Here is a tiny trained network, its code and every weight. The questions are about switching its units off for an input and a class, where a switched-off unit gives its printed mean instead of its output.

import numpy as np


def w(rows, s, z=0):
    codes = np.array(rows[::2]) - 128.0
    scale = np.full(codes.shape[1], s)
    scale[-1] = z or s
    return codes * scale


def norm(h):
    return h / np.sqrt((h * h).mean(-1, keepdims=True) + 1e-5)


def f(y):
    return y / 2 * (1 + np.tanh(0.7978845608 * (y + 0.044715 * y**3)))


def log_softmax(a):
    a = a - a.max(-1, keepdims=True)
    return a - np.log(np.exp(a).sum(-1, keepdims=True))


def net(x, mask):
    res = np.array(x, float).reshape(1, 6) / 4 @ E
    u = 0
    for l in range(3):
        y = f(norm(res) @ A[l][:, :-1].T + A[l][:, -1])
        res = res + np.where(mask[u : u + 9], y, B[l][:, -1]) @ B[l][:, :-1]
        u += 9
    return log_softmax(norm(res)[-1] @ U[:, :-1].T + U[:, -1])


A, B = {}, {}
E = w([
[122,104,51,141,160,168,110,212,105,154],'x0',
[135,75,127,239,130,2,120,139,118,189],'x1',
[221,165,160,151,85,89,176,202,45,32],'x2',
[190,239,103,208,209,151,76,112,206,120],'x3',
[118,124,132,138,139,130,125,132,131,116],'x4',
[109,112,106,151,156,140,132,114,108,93],'x5',
],0.0061)
A[0] = w([
[54,49,137,93,55,99,152,146,138,79,35],'L0N1',
[135,86,48,108,130,186,65,215,86,153,64],'L0N2',
[62,115,166,121,157,177,161,58,116,226,19],'L0N3',
[65,189,118,52,170,147,138,133,142,127,150],'L0N4',
[89,173,186,105,86,98,119,2,98,94,22],'L0N5',
[81,102,101,124,46,160,175,87,89,168,10],'L0N6',
[170,114,133,132,134,70,188,54,150,100,2],'L0N7',
[189,134,145,90,125,173,216,137,107,80,140],'L0N8',
[225,110,62,158,112,154,174,54,148,133,15],'L0N9',
],0.0074,0.0027)
B[0] = w([
[74,187,106,121,106,99,199,113,95,144,219],'L0N1',
[148,100,120,56,167,113,162,183,209,118,208],'L0N2',
[150,86,180,135,167,156,87,158,79,148,203],'L0N3',
[130,131,143,95,121,172,129,80,69,86,217],'L0N4',
[131,81,70,55,203,125,126,232,254,87,203],'L0N5',
[32,176,145,123,115,90,119,92,135,130,167],'L0N6',
[181,99,146,127,131,109,125,171,199,152,145],'L0N7',
[159,119,144,161,61,144,76,124,83,69,254],'L0N8',
[97,164,188,127,139,132,122,132,133,160,127],'L0N9',
],0.0099,0.0041)
A[1] = w([
[119,54,51,86,129,153,128,23,161,201,106],'L1N1',
[223,250,126,226,96,108,196,176,101,101,96],'L1N2',
[58,149,145,161,217,194,57,55,179,251,141],'L1N3',
[171,252,111,171,211,157,117,106,193,99,74],'L1N4',
[122,75,115,228,139,2,145,138,142,189,3],'L1N5',
[126,31,189,194,149,66,185,197,157,195,47],'L1N6',
[211,213,179,172,188,168,92,97,103,157,89],'L1N7',
[191,145,141,153,74,98,189,219,132,51,205],'L1N8',
[197,88,130,182,117,48,92,123,41,161,101],'L1N9',
],0.0068,0.0041)
B[1] = w([
[198,101,221,174,171,73,90,130,96,66,155],'L1N1',
[82,67,172,161,123,93,140,186,74,99,222],'L1N2',
[111,116,193,181,114,92,111,213,39,89,216],'L1N3',
[56,157,110,35,101,33,190,82,119,180,202],'L1N4',
[169,246,34,135,88,143,72,60,227,75,181],'L1N5',
[175,153,2,96,70,176,109,110,132,131,176],'L1N6',
[89,123,102,94,104,130,176,122,64,172,183],'L1N7',
[105,68,150,101,199,150,106,106,109,184,254],'L1N8',
[155,168,156,160,85,160,40,101,146,63,169],'L1N9',
],0.0092,0.008)
A[2] = w([
[137,201,139,111,192,62,130,174,153,111,126],'L2N1',
[129,110,165,156,146,100,86,115,147,130,199],'L2N2',
[136,162,170,89,113,250,115,96,106,111,49],'L2N3',
[137,99,92,83,165,152,145,158,164,99,206],'L2N4',
[179,115,88,126,200,126,180,188,142,152,91],'L2N5',
[165,145,142,111,133,199,158,81,98,140,3],'L2N6',
[110,155,109,125,109,102,152,166,92,151,99],'L2N7',
[165,124,159,90,113,115,151,170,173,86,199],'L2N8',
[77,77,100,114,94,120,201,72,116,144,60],'L2N9',
],0.012,0.0038)
B[2] = w([
[54,85,111,27,83,154,224,95,136,185,205],'L2N1',
[220,115,143,142,192,194,194,165,161,103,196],'L2N2',
[200,195,58,246,90,168,56,106,149,136,236],'L2N3',
[162,129,93,115,69,93,178,111,221,123,253],'L2N4',
[126,68,89,73,160,106,176,151,222,203,177],'L2N5',
[189,234,103,104,150,56,104,115,194,63,140],'L2N6',
[1,136,213,145,101,109,129,63,135,122,204],'L2N7',
[137,91,106,161,236,81,131,141,195,227,212],'L2N8',
[31,200,152,95,137,56,183,81,77,211,211],'L2N9',
],0.0087,0.0054)
U = w([
[21,219,159,68,52,35,190,64,36,189,89],'0',
[202,253,47,186,46,171,60,64,180,76,254],'1',
[146,53,90,48,199,59,193,187,231,194,70],'2',
[161,44,239,182,189,128,77,213,36,87,114],'3',
],0.012,0.0028)

Each question gives the input, the list of numbers given to net, and the class t.
The units are the neurons (one row each of A and B). Each row of codes is followed by its name. A weight is (code - 128) times the scale printed after its matrix; where a second scale follows, it is the last column's (A, B and U).
mask holds one flag per neuron, layer by layer. A switched-off neuron (its flag False) gives its mean, the last column of its row in B, instead of its output. The means were averaged over made-up inputs and are rounded, as every weight is.
A unit's drop is (log p(t) with every unit on - log p(t) with that unit switched off) / (log p(t) with every unit on - log p(t) with every unit switched off).
The circuit of an input: a set's keep is (log p(t) with only the set's units on - log p(t) with every unit switched off) / (log p(t) with every unit on - log p(t) with every unit switched off). Starting from the 12 units with the biggest drops (on a tie, the unit counted first), units are removed one at a time, each time the one whose removal leaves the highest keep (on an exact tie, the one counted first), for as long as the keep stays at least 0.8.
circuit, biggest first: the units of the circuit, biggest drop first
k most important neurons: the k neurons with the biggest drops, biggest first
k most important neurons of layer l: the k neurons of layer l with the biggest drops, biggest first
drop of u: that unit's drop, to one decimal
input [3,0,-4,1,-7,-3], class 3: circuit, biggest first -> L1N3
input [7,-1,-7,8,2,-3], class 0: circuit, biggest first -> L1N4, L1N3
input [8,5,0,8,6,-7], class 0: 2 most important neurons of layer 0 -> L0N5, L0N7
input [6,-1,6,-3,3,5], class 2: 4 most important neurons -> L0N2, L1N3, L2N5, L2N4
input [7,8,-7,8,6,4], class 0: 2 most important neurons -> L1N4, L0N5
input [7,-1,8,-5,-1,-4], class 3: 2 most important neurons -> L0N8, L0N5
input [-6,-5,3,1,-8,-4], class 2: 3 most important neurons -> L0N5, L2N8, L1N9
input [-8,-8,-4,1,2,6], class 1: 3 most important neurons -> L0N4, L2N3, L0N2
input [8,8,0,0,4,8], class 1: 3 most important neurons -> L1N5, L0N5, L1N6
input [4,4,3,2,-3,-7], class 1: 2 most important neurons -> L0N5, L1N5
input [-6,-1,-7,2,7,-8], class 3: 3 most important neurons -> L1N3, L0N3, L0N2
input [4,-5,0,5,-2,-1], class 0: 2 most important neurons -> L1N4, L0N5
input [3,-3,5,5,-8,-8], class 0: 4 most important neurons of layer 1 -> L1N7, L1N4, L1N3, L1N1
input [-5,2,-6,1,6,1], class 3: 3 most important neurons -> L1N3, L0N2, L0N3
input [-8,-1,-4,5,-2,-1], class 2: circuit, biggest first -> L0N5
input [5,-6,6,-3,-3,-8], class 1: 2 most important neurons of layer 0 -> L0N8, L0N5
input [-7,6,-5,-4,6,-3], class 2: 2 most important neurons -> L0N5, L0N8
input [-7,0,-3,-6,3,-6], class 2: 2 most important neurons of layer 1 -> L1N4, L1N7
input [-4,-4,-5,4,-4,-3], class 3: 2 most important neurons of layer 1 -> L1N3, L1N1
input [5,-4,-2,6,-4,-6], class 0: circuit, biggest first -> L1N4
input [-8,-8,-4,0,4,-4], class 1: 2 most important neurons of layer 0 -> L0N4, L0N2
input [5,-1,8,-5,1,-3], class 3: 2 most important neurons of layer 0 -> L0N8, L0N5
input [0,-6,4,7,7,-3], class 0: drop of L1N4 -> 0.8
input [-8,2,-7,1,7,-2], class 2: drop of L0N5 -> 4.6
input [7,-1,-3,8,-8,-6], class 0: drop of L1N4 -> 0.3
input [0,6,-4,3,-4,2], class 1: drop of L1N5 -> 0.5
input [7,-8,-2,-2,1,-8], class 1: 2 most important neurons of layer 0 -> L0N4, L0N5
